In the rows, 128 means zero.
Facts:
bazum peklan:459 sugin:e
beflere peklan:459 plalu:bazum, motu sugin:b
beflor peklan:459 plalu:zitram, bobru, plutak sugin:a
bibuk peklan:459 sugin:b
bigridok peklan:459 sugin:d
biplo peklan:787 sugin:a
bobru peklan:459 sugin:a
brado peklan:787 sugin:b
bragim peklan:459 plalu:rasan, pluven sugin:a
braruk peklan:787 plalu:dutron, bibuk sugin:b
bregon peklan:459 sugin:a
brivak peklan:787 plalu:miros, bazum, susifil sugin:e
buflo peklan:787 sugin:b
buklum peklan:787 sugin:a
dinik peklan:459 plalu:vazom, tiklur, nolek, drebik sugin:c
diske peklan:459 sugin:a
dorudo peklan:787 sugin:c
drebik peklan:787 sugin:e
drigre peklan:459 sugin:b
dropi peklan:459 sugin:a
droskom peklan:787 plalu:fomo sugin:a
drudis peklan:787 plalu:skigul, diske, buklum, mastibik, gipler sugin:d
druplos peklan:787 sugin:d
dutron peklan:459 sugin:c
dutrus peklan:459 sugin:a
fani peklan:787 sugin:e
feplen peklan:787 plalu:stemin, kletri, drigre sugin:b
fidrer peklan:787 plalu:listem sugin:d
flonan peklan:459 sugin:b
fludrek peklan:787 sugin:b
flupas peklan:787 sugin:a
flupo peklan:787 sugin:b
fogra peklan:459 plalu:sodrul, skigul, pefak, lugriples sugin:c
fomo peklan:787 sugin:c
geme peklan:787 plalu:plesor, skival sugin:b
getru peklan:459 sugin:b
gimarik peklan:787 sugin:c
gipler peklan:459 sugin:c
girer peklan:787 sugin:c
gobruzas peklan:787 sugin:a
godrubrur peklan:787 plalu:bazum, girer, mastibik, riflo sugin:d
grafler peklan:787 sugin:d
grafloflem peklan:787 plalu:getru, fludrek, tosik sugin:e
grefuba peklan:459 sugin:c
greplom peklan:787 plalu:buflo, susifil sugin:e
kani peklan:459 plalu:gobruzas, plutak sugin:b
klasepor peklan:459 plalu:bregon, rogrok sugin:a
klasol peklan:787 sugin:e
kleson peklan:459 plalu:riflo sugin:b
kletri peklan:459 sugin:a
klifan peklan:787 plalu:trogak, steflam, flonan, tosik sugin:b
klubro peklan:459 plalu:bregon, druplos, dropi, trunas sugin:a
kofle peklan:787 sugin:c
labrul peklan:459 sugin:a
lefigro peklan:459 plalu:vovel sugin:b
leves peklan:787 sugin:b
listem peklan:787 sugin:a
lugriples peklan:459 sugin:a
mastibik peklan:787 sugin:e
menen peklan:787 sugin:a
miros peklan:787 sugin:b
motu peklan:459 sugin:c
noflu peklan:787 plalu:trogak, kletri sugin:d
nolek peklan:459 sugin:c
nuskaplok peklan:787 plalu:miros, dropi, raplim, vumor, kofle sugin:a
pefak peklan:787 sugin:c
pelin peklan:459 plalu:sodrul, leves, fludrek, klasol sugin:a
pesek peklan:459 plalu:dorudo, brado sugin:b
pinuk peklan:787 plalu:diske, plutak sugin:d
plesor peklan:787 sugin:a
plofom peklan:459 plalu:mastibik sugin:a
plopluk peklan:787 sugin:a
plore peklan:787 sugin:a
plugunel peklan:459 plalu:tastoflom sugin:c
plutak peklan:787 sugin:b
pluven peklan:787 sugin:a
poflorer peklan:459 plalu:labrul sugin:b
raplim peklan:787 sugin:d
rasan peklan:459 sugin:a
riflo peklan:459 sugin:a
rodil peklan:787 plalu:flupo, vazom sugin:a
rogrok peklan:459 sugin:a
rula peklan:459 plalu:gobruzas, gimarik, dutrus sugin:c
segril peklan:459 plalu:grefuba, flupas sugin:d
skabras peklan:787 plalu:klasol, bobru sugin:a
skagrar peklan:459 plalu:vumor, klasol sugin:a
skigul peklan:787 sugin:a
skival peklan:459 sugin:e
skozal peklan:787 plalu:listem sugin:d
sodrul peklan:787 sugin:b
sotregu peklan:787 sugin:a
sozek peklan:787 plalu:plore, biplo, rogrok, flonan sugin:a
steflam peklan:787 sugin:e
stekal peklan:459 plalu:brado, sotregu sugin:c
stemin peklan:459 sugin:a
stome peklan:787 plalu:stemin, dutrus sugin:a
susifil peklan:787 sugin:d
tastoflom peklan:459 sugin:a
tiklur peklan:787 sugin:a
timum peklan:787 plalu:flupo, grafler sugin:a
tosik peklan:459 sugin:a
trene peklan:787 plalu:bazum sugin:d
trisis peklan:787 plalu:menen sugin:c
trogak peklan:459 sugin:a
trunas peklan:787 sugin:c
tutun peklan:459 plalu:fani, dropi, bazum, mastibik sugin:a
vazom peklan:787 sugin:d
vogin peklan:787 plalu:gobruzas sugin:c
vokul peklan:787 plalu:vovel sugin:c
voski peklan:459 plalu:skigul sugin:b
vovel peklan:787 sugin:c
vumor peklan:459 sugin:e
zaval peklan:787 plalu:vazom sugin:a
zedir peklan:787 plalu:steflam, susifil sugin:a
zetul peklan:787 plalu:menen, druplos sugin:a
zitram peklan:459 sugin:a

Known rows:
[135 187 105 121 118 143 122 121 111 102 136  87 104 118 126 138 106 107
 130 116 122 169 143 121  98 138 200 175 146 109 134 109 155]: stemin
[114  70 147 110 208 106 186 131 168 178 152 164 163 170 114  81 131 125
 145 137 101 142 116  94 132 181 115 106 114 150 119 114  96]: leves
[116  63 169 158 170 114 174  95 145 140 144 137 119 148 122  88 136 102
 144 138 116 149 113  67 135 174 126  93 143 133 120 110 128]: buflo
[135 145 112 110 142 152  89 130 164 112 114 151 148 135 110 160 107 147
 148 102 144 119 123  87 148 145  70 134 134 147 129 103 123]: skagrar
[121 166 142 120 105 170 100 162 146 102 120  83 165  78 150 150 107 102
 132  97 170 125 102 114 115 123 140 153 133 110 164 161 138]: zaval
[113  83 110 152 109 115 129 139 122 141 165 106 115 119 136 124 150 138
  95 158 138  78 164 200 125 104 121 131 136 111  99 112 108]: grefuba
[111  70 129 144  95 116 113 142 155 144 146 134 119 138 148 124 140 148
  96 160 159  43 164 200 149 106  82 121 179 111 100 121 100]: stekal
[141 154 145 152 135 116 107 132 118 144 144 143 120  79 120 127 105 139
 130 163  83 129  70 167 130  69 139  75 112 130 114 129 120]: skival
[137 164 128 114 114 149  96 136 164 115 109 123 128 146 138 162  96 115
 117 110 169 124 119 139 131 123 117 141 157 114 133 148 141]: bragim
[121  82 145  93 157 129 169 143 122 214 113 145 140 176 134  90 131 119
 180 100  84 124 162  86 128 153 115 143 163 119 120 110 118]: kani
[115  84 162  89 185 105 176 132 152 190  91 164 154 191 172 101 138 124
 146 118 110 122 141  99 127 170 121 112 104 141 119 149 107]: voski
[132 187  94 103 149 137 119 139 127 117 114 102 121 155 184 166 101 130
 150 109 106 159 144 118 118 128 154 153  80 132 119 131 143]: diske
[130 110  96 163  97 109 110 128  90 135 141 122 114 127  89 125 169 135
  82 120 143  81 162 184  99 103  97 118  93 126 106 103 102]: trunas
[126  60 147 143 156 108 179 124 182 172 175 131 116 189 128 100 119  87
 125 151 122 153 120 135 129 144 110 105 149 117 112 128 124]: brado
[125 166 124 124 120 168 115 158 141  91 145  66 156  80 143 145 106 100
 128 110 159 149  96 123 109 118 158 154 110 107 157 157 150]: tiklur
[119  87 174 108 148 117 180 112 124 184 107 151 133 157 113  72 138 103
 137 114 120 122 145  95 118 173 155 133 190 111 138 117 123]: feplen
[104  67 166 137 159 131 181 150 140 165 163  86 163 119 122  81 134  79
 147 126 125 155  99 106 104 145 145 117 115 108 149 145 121]: flupo
[163 189  90 136 108 129 101 117 118  97 120 116 120 147  85 156 119  95
  88  94 166 167 114 147  93 122 147 136  79 128 137 137 141]: bregon
[136 146 128 137 182 118 112 135 120 150 155 167 149  63 101 114 106 166
 167 162  51 136  73 123 136  91 118  76  86 159 105  96  98]: klasol
[140 170 107 127 119 145 110 131 157 102 147  97 114 143 140 156  94 111
 112 121 148 152 115 143 115 115 143 148 124 115 133 140 148]: flupas

Rows:
No name comes twice in this set of rows, the named rows included.
[123  61 166 124 153 115 162 126 185 177 133 155 134 189 127 102 119 103
 124 136 140 113 127 128 141 140  75 100 181 116 121 135 124] : pesek
[128 183 117 144 134 145 109 108 131  77 109  93  99 131 171 173 112 120
 139 115 126 158 125  95 131 119 145 130  83 134 109 130 157] : riflo
[138 179 100 118 119 146 122 133 111 122 143  82 101 126 128 140 101 113
 142 113 109 166 151 124 101 125 187 183 148 107 126 107 158] : dutrus
[136 165 123 128 120 160  77 121 143 104  91 146 134 132 106 171 108 137
 146  88 153 112 121  72 152 133  56 125 132 147 136 111 135] : nuskaplok
[141 179  80 115 127 152 118 141 109 128 146  79 105 142 138 143  94 122
 155 109  95 174 157 118  97 118 172 182 124 111 120 105 148] : gobruzas
[119  87 193 113 166  98 181 101 144 157  95 181 157 148 102  68 149 106
 102 123 151 113 111  88 128 203 147  96 177 137 147 129 113] : klifan
[110  79 176 131 156 109 170 112 143 168  97 143 123 174 158 112 138 108
 160 113 118 129 135  80 143 161 104  94 126 133 115 128 121] : kleson
[102  94 126 103 138 102 127 149 131 169 100 162 156 132 179 121 160 177
 116 139 136  34 176 173 147 139  97 131 121 145 108 132  84] : fogra
[132 169 146 133 128 139 106 101 143  79  98 139 123 107 129 142 116 125
 117 109 160 123 107  84 136 162 142 131 160 140 142 123 146] : zedir
[114  70 147 114 206 100 196 125 168 164 159 162 159 163 108  74 140 120
 127 138 106 146 111  90 121 191 133 107 121 150 128 114  98] : fludrek

Now the same nodes, written a new way:
Known rows:
[149 178 124 103 169 120  97 136 152 139 119 135 149  89 105  93 138 124
 183 124 149 117 105 127 124  98 108 138 100  81   5 157 139  68 132 119
 109  96 118 135 161 111 117 127 157 187 164 154 122  75 116 119]: rodil
[206 100 115 131 131 123 139 118  67 157 110 155 154 150 159 124 122 111
 150 155 118 123 104 162 108 153 125 142 151 161 100 133  97 148 123 131
 150 117 104 138 123  88 130 168 110 122 142 130 112 166 109 183]: grafloflem
[137  61 120 115  93 137 151 102 101 105 102 156 107 129 100 176 139  97
 113 207 130 111 138  85 180 120  94 204 125 111 181 154 123 153 164 126
 112 154  74 137 116 144 127 200  98 126 132 159 131 103 170 116]: kani
[136 120 141 177  57 123 142 155 148 123 129 137 163 146  92 175 190 128
 146 193 123 149 134 151 157 134 113 186 127 144 183 136 158 160 193 152
 115 143 113 149 127 134 150 172 162 114 139 120 115 115 139 132]: rula
[160 117 136 141  59  90 175 111 162 144 147 136  79 129 123 122 122 108
 128  98 104 121 116 112 128 126 104 139 132 116 111 111 112 129 109 140
 154 131 116 169 110 112 147 166 155 143 133 127 143 158 135 116]: segril
[117  89 125  98 110 146 135  95 107 139 125 145 108 127 115 148 107  99
 115 161 116 123 162 109 171 105 100 144 145 105 143 146 104 142 133 134
 145 122  96 126 125 113 142 177  82 124 125 149 128 102 156 121]: poflorer
[135  95 116 148  75  98 133  99 155 164 158 135 116  70 141 122 128 126
  98 107  95  74 144 103 113 116 109 147 129 108 145  87  85 127 108 146
 135 121 125 183  92 114 129 164 159 136 136 145 125 164 139 130]: drudis
[166 145 116 178 177 158 123 175  92 150 117 125 131 101  91  88 120  95
 111  89 131 123 118 129 122 145 112 110 122 131  80 117 118  74 107 104
 130 122 107 152 145 151  95 115 131 153 145 145 135 107  93 167]: pelin
[119 104 127  98 101 147 141  92 110 136 123 143 104 139 112 154 110  96
 115 164 116 138 170 109 181 105 100 150 149 101 135 151 113 152 134 130
 148 130  99 125 128 115 145 186  82 123 123 146 127 114 157 125]: feplen
[130 107 131 105  97 150 151  97 100 136 126 136  94 150 104 149 102  89
 117 157 117 150 163 116 184 113  97 136 154 107 127 154 111 142 132 129
 164 129  96 128 133 112 147 180  71 126 123 139 133 112 153 128]: klifan
[166 133 140 143  50  92 183 111 159 142 148 131  76 139 117 123 122 102
 129  96 104 136 121 117 137 130  99 137 141 117  99 113 116 133 109 136
 166 137 115 169 115 110 150 174 150 146 129 121 144 167 134 120]: noflu
[126 115 141  84  99  63 136  81 201 129 150 145 107 120 127 128 111 130
 191 115 129 113  74 111 111  91 109 132  83  96  57 163 114  95 109 151
 136  92 145 156 105  86 149 125 171 161 153 115 148 111 155  76]: vazom
[114 149 115 133 184 139 100 145 129 113 117 117 144  98 135 108 133 148
 110 108 143 112 123 115 109 134 144 127 110 124 122 116 138 113 114 102
  93 136 147 119 126 158  94  93 145 137 127 135 128 134 117 130]: diske
[ 98 156 109 143 199 151  76 140 130 137 125 118 170  78 139 104 126 145
  97 100 133 102 147 117 110 125 141 115 112 121 122 107 120 116  99 101
  97 127 160 131 118 149  88  90 144 130 126 142 118 146 113 148]: skigul
[ 84  83 129  83 132 142 122  84 118 116 127 137 113 142 132 160  97 118
 115 155 126 127 149 106 156 110 125 127 130 117 170 153 109 149 120 132
 135 129 124 107 112 122 136 138  80 106 110 128 137 115 165 105]: bibuk
[164  93 117 101 145 111 122 102  86 130 112 149 156 160 186 136 119 141
 154 153 127 121  96 153  90 150 150 134 134 170 132 137 106 161 117 128
 132 123 136 112 107  95 128 132 113 104 128 115 116 179 121 156]: skival
[ 86 131 141 160 100 128 111 143 154 130 151 120 173 152 115 165 153 147
 136 149 122 159 141 166 139 126 138 121 122 155 185 134 142 155 155 155
 131 122 160 130 116 123 151 115 146  95 124  95 119 130 135 129]: trunas
[145 151 123 133 145 121 136 149 134  71  94 119 127 127 126 133 163 146
 126 150 159 126  99 100 128 148 140 178 102 128 135 133 172 129 150  91
  74 174 128 116 131 178  95 116 157 145 129 134 134 133 130 115]: gobruzas
[ 99  54 121 103 131 141 127  95 106 100 112 148 113 131 119 177 114 113
 107 182 133 112 130  89 160 120 117 166 112 127 205 157 111 151 139 126
 114 142 111 124  98 144 121 150  91 105 119 137 140 106 170 109]: plutak
[121 166 126 127 174 134 113 144 131 112 117 111 130 122 133 104 128 144
 123 102 145 131 117 122 113 135 144 115 116 124 104 124 147 109 113 104
 108 138 147 111 137 150 105  88 138 139 123 127 131 129 115 126]: plopluk

Rows:
No name comes twice in this set of rows, the named rows included.
[164  94 118  93 150 106 121  96  95 131 112 151 163 153 184 137 118 145
 164 161 131 118  90 153  92 143 148 133 127 166 118 144 107 152 119 133
 127 116 138 114 107  91 127 128 117 110 134 116 114 168 122 149] : drebik
[182  60 112 152 176 135 125 131  47 149 111 154 163 147 150 128  97 107
 139 138 125 117  77 161  87 170 135 110 123 194 135 138  79 122 101 127
 148 108 119 143 102 109 109 117 104 101 139 112 128 157 105 184] : klasol
[ 85 119 144 152 106 125 110 142 159 128 149 128 176 148 112 162 151 146
 154 153 125 149 124 163 129 121 134 120 114 151 174 143 141 145 155 159
 127 112 155 133 116 119 153 111 150  98 132  98 122 108 136 118] : nolek
[123 143 138 129  69  89 159  84 175 125 151 115  91 143 144 138 113 138
 118  97 109 141 133 115 135 124 121 127 130 122 127 118 119 154  98 127
 152 143 159 152  93 113 141 139 148 126 115 102 142 198 147 112] : druplos
[113 162 119 126 181 138 103 142 132 115 119 113 140 107 137 105 127 146
 115 104 141 117 127 119 111 132 148 116 113 123 113 117 140 112 110 104
 103 134 152 115 131 151 100  87 140 137 124 132 127 134 113 129] : buklum
[141  75 127  83  75 125 155  86  91 117 139 123  74 111 125 144 108 128
 114 170 126  97 153 103 140 110 125 133 155 102 167 127 105 107 170 162
 158 114  77 116 149 118 153 159  63 131 133 150 120  70 156 101] : beflere
[120 169 138 178  66 138 120 139 152 157 152 119 183 141 100 163 163 134
 132 157 105 170 184 176 176 116 107 143 149 132 144 130 140 168 163 150
 151 126 145 151 129 104 158 173 144 111 134 112  99 153 129 157] : trisis
[136 140 121 154 190 142 114 164 111 116 113 119 131 119 113 105 121 125
 114  97 147 122  98 120 109 147 138 111 105 139 116 127 133  89 108 102
 107 136 132 130 133 165  92  81 138 137 132 128 142 117 107 138] : bobru
[ 82  72 122  99 151 151 112  91 106 128 130 140 119 131 124 158  90 108
 104 147 122 122 149 104 156 111 118 120 126 124 176 149  97 140 110 131
 139 122 124 119 103 124 127 132  79 101 113 131 137 113 159 120] : sodrul
[ 82 109 131 105 141 125 117 184 181 159 137 140 118 198 139 140 156 130
 160  83 110 165 163 163  60 125 151 146 131 187 217 140 176 173 127 137
 131 150 155  96 121  88 183 137 157  42  94 131 152  83 122 135] : vovel
[172  79 115 124 156 120 125 110  69 136 111 149 157 155 171 133 108 130
 147 148 129 118  91 159  87 158 146 120 131 180 133 137  94 143 110 127
 140 117 129 125 107  99 119 123 108 104 132 113 118 172 113 168] : vumor
[115  82 123  94 106 142 128  89 104 140 132 140 107 114 123 148 111 109
 109 166 116 108 166 104 161 102 107 141 147 100 156 136 100 137 140 142
 144 116  96 126 126 111 142 172  79 124 124 155 122  98 158 119] : kleson
[165  96 128 126  36  74 168  95 149 136 167 116  73  78 146 114 127 153
 108 109 108  67 128 103  94 120 127 134 142 108 152  79  99 100 143 168
 155 116 106 166 123 115 151 147 142 146 144 139 122 132 137 106] : godrubrur
[153 221 120 143 135 145 117 135 130 139 121 103 147 110 121 106 138 137
 112 108 126 150 178 136 160 121 115 137 146  99  59 119 143 133 124  95
 128 145 142 133 149 130 112 149 137 157 127 143 107 172 110 161] : zetul

Now the same nodes, written a new way:
Known rows:
[101 169 165 184 121 160 135 147 101 128 146 118 154 162 108 125 131  76
 100  97 173 142 140 103 166 128  88 130  94]: beflor
[103 110 156 136 122  90  50 168 127 176 137 110 138 152  63  92 128 114
 144 167 104 194 122 178 129 109  75 146 171]: plutak
[112 150 148 173 105 167 150 130 107 113 142 136 145 155 105 133 121  97
 113  92 162  97 117  86 132 129 110 142 126]: bragim
[115 148 139 148  90 143 127 116 125  90 145 130 129 152 108 141 127  97
 122  91 134 127 101  82 135 125  94 144 153]: pluven
[145  84 154 160 153  66  64 150 101 187 158 150 143 160  93 133 126 129
 133 157  92 147 109 151 102 136  89 162 167]: getru
[ 85 148 133 148 189  84 116 127 144 205 167 165 165 133 132 163 141 108
 144 125  81  54 151 106 132 148 159 132  83]: grafloflem
[ 57 121 161  87 172 107 134 161 157 118 147 156 117 162 169 111 134 118
 165 134 155 158 138  93 102 156 142 155 169]: dutron
[ 34 123 161 109 174 123 180 175 136 135 148 176 123 182 144 108 126 111
 158 125 175 113 148  79  94 155 165 158 149]: stekal
[ 48 141 184 110 183 146 135 202 150 159 122 162 126 170 188  78 119  89
 151 138 185 152 147 111 124 159 143 136  99]: rula
[125 161 157 131  81 156  90 131 147 111 117 119 134 155 133 120 123  76
 121 105 137 161  86  93 150 121  57 133 120]: dutrus
[120 167 163 161 102 181 116 144 121 131 116 145 141 156 126 109 113  77
 109 107 155 113 101  92 146 133  84 129  86]: stome
[111 151 137 146  91 140 127 115 129  93 148 126 131 149  99 144 130  99
 120  90 135 130 105  80 128 126  97 144 151]: plesor
[111 190 142 164  95 120 111 132 122  97 146  99 117 150  95 128 148  95
 127 108 130 186 111 104 149 123  57 147 137]: diske
[118 190 138 177  99 123 123 137 116 105 153 106 117 154  95 135 150 107
 129 109 128 172 117  95 139 129  64 144 140]: buklum
[ 68 120 159  88 165 100 139 161 159 112 151 154 111 164 180 116 137 117
 164 132 153 163 129  94 103 160 151 158 172]: grefuba
[152 133 143 147  95 126 115  92 119  90 140 149 140 153 144 144 125  96
 108 109 120 118 105  73 146 154  92 155 143]: plore
[131 186 119 169  86 134 136 118 132  91 147 120 105 149  99 116 152 120
 136 119 117 150  99  85 131 146  68 152 153]: riflo
[110 123 147 189 151  99 106 176  90 194 170 134 138 166  57 102 127 135
 134 157 117 139 133 170 103 123  91 156 160]: voski
[142 132 147 166 111 157 163 102  97  98 140 151 150 147 132 119 131  90
  95 111 145  80 135  83 156 160 123 149 122]: klasepor
[148 135 132 143  87 121 136  86 126  73 141 130 137 141 130 124 140  98
 113 116 117 133 129  87 165 157 100 152 160]: bregon

Rows:
No name comes twice in this set of rows, the named rows included.
[167 149 151 143 101 118  87  99 125 108 130 146 128 152 156 159 127  97
 123 108 111 130  73  69 134 149  66 152 124] : trogak
[ 81 114 148  93 163  83 156 134 148  96 144 152 117 150 189  86 149 119
 146 155 140 165 172 107 137 189 160 159 171] : trunas
[160  86 161 186 159 116 100 154  79 209 144 180 151 162 110 107 106 130
 121 165 108  76 109 146  99 155 116 160 127] : klifan
[145  88 132 152 124 146  60 155 138 164 166  98 144 142 119 110 120 153
 150 135 116 159  95 184 100 119 141 145 205] : flupo
[ 96 151 142 137  90 139 141 114 128  86 142 130 135 167  78 138 123  94
 127  89 137 113 107  66 122 114  98 146 162] : sotregu
[ 69 133 178  85 169 109 106 179 170 133 122 150 114 161 196  89 129  97
 158 146 161 187 134 110 126 148 118 147 136] : gimarik
[104 168 147 175 110 108 110 123 111 106 162 107 127 161 102 160 146 102
 126  91 134 165 112  83 136 120  73 151 137] : lugriples
[149 157 151 132  97 133  90 111 135 110 117 142 126 154 144 145 122  92
 122 104 121 145  73  76 137 141  64 143 120] : kletri
[120 192 131 200 103 150 155 135 105 112 154 124 116 152  96 103 148 113
 123 121 142 120 123  92 136 156  90 146 127] : plofom
[115 163 166 190 129 136 134 136  88 130 159 118 153 157 121 141 138  78
  99  93 162 144 145  97 161 135  93 143 102] : skabras

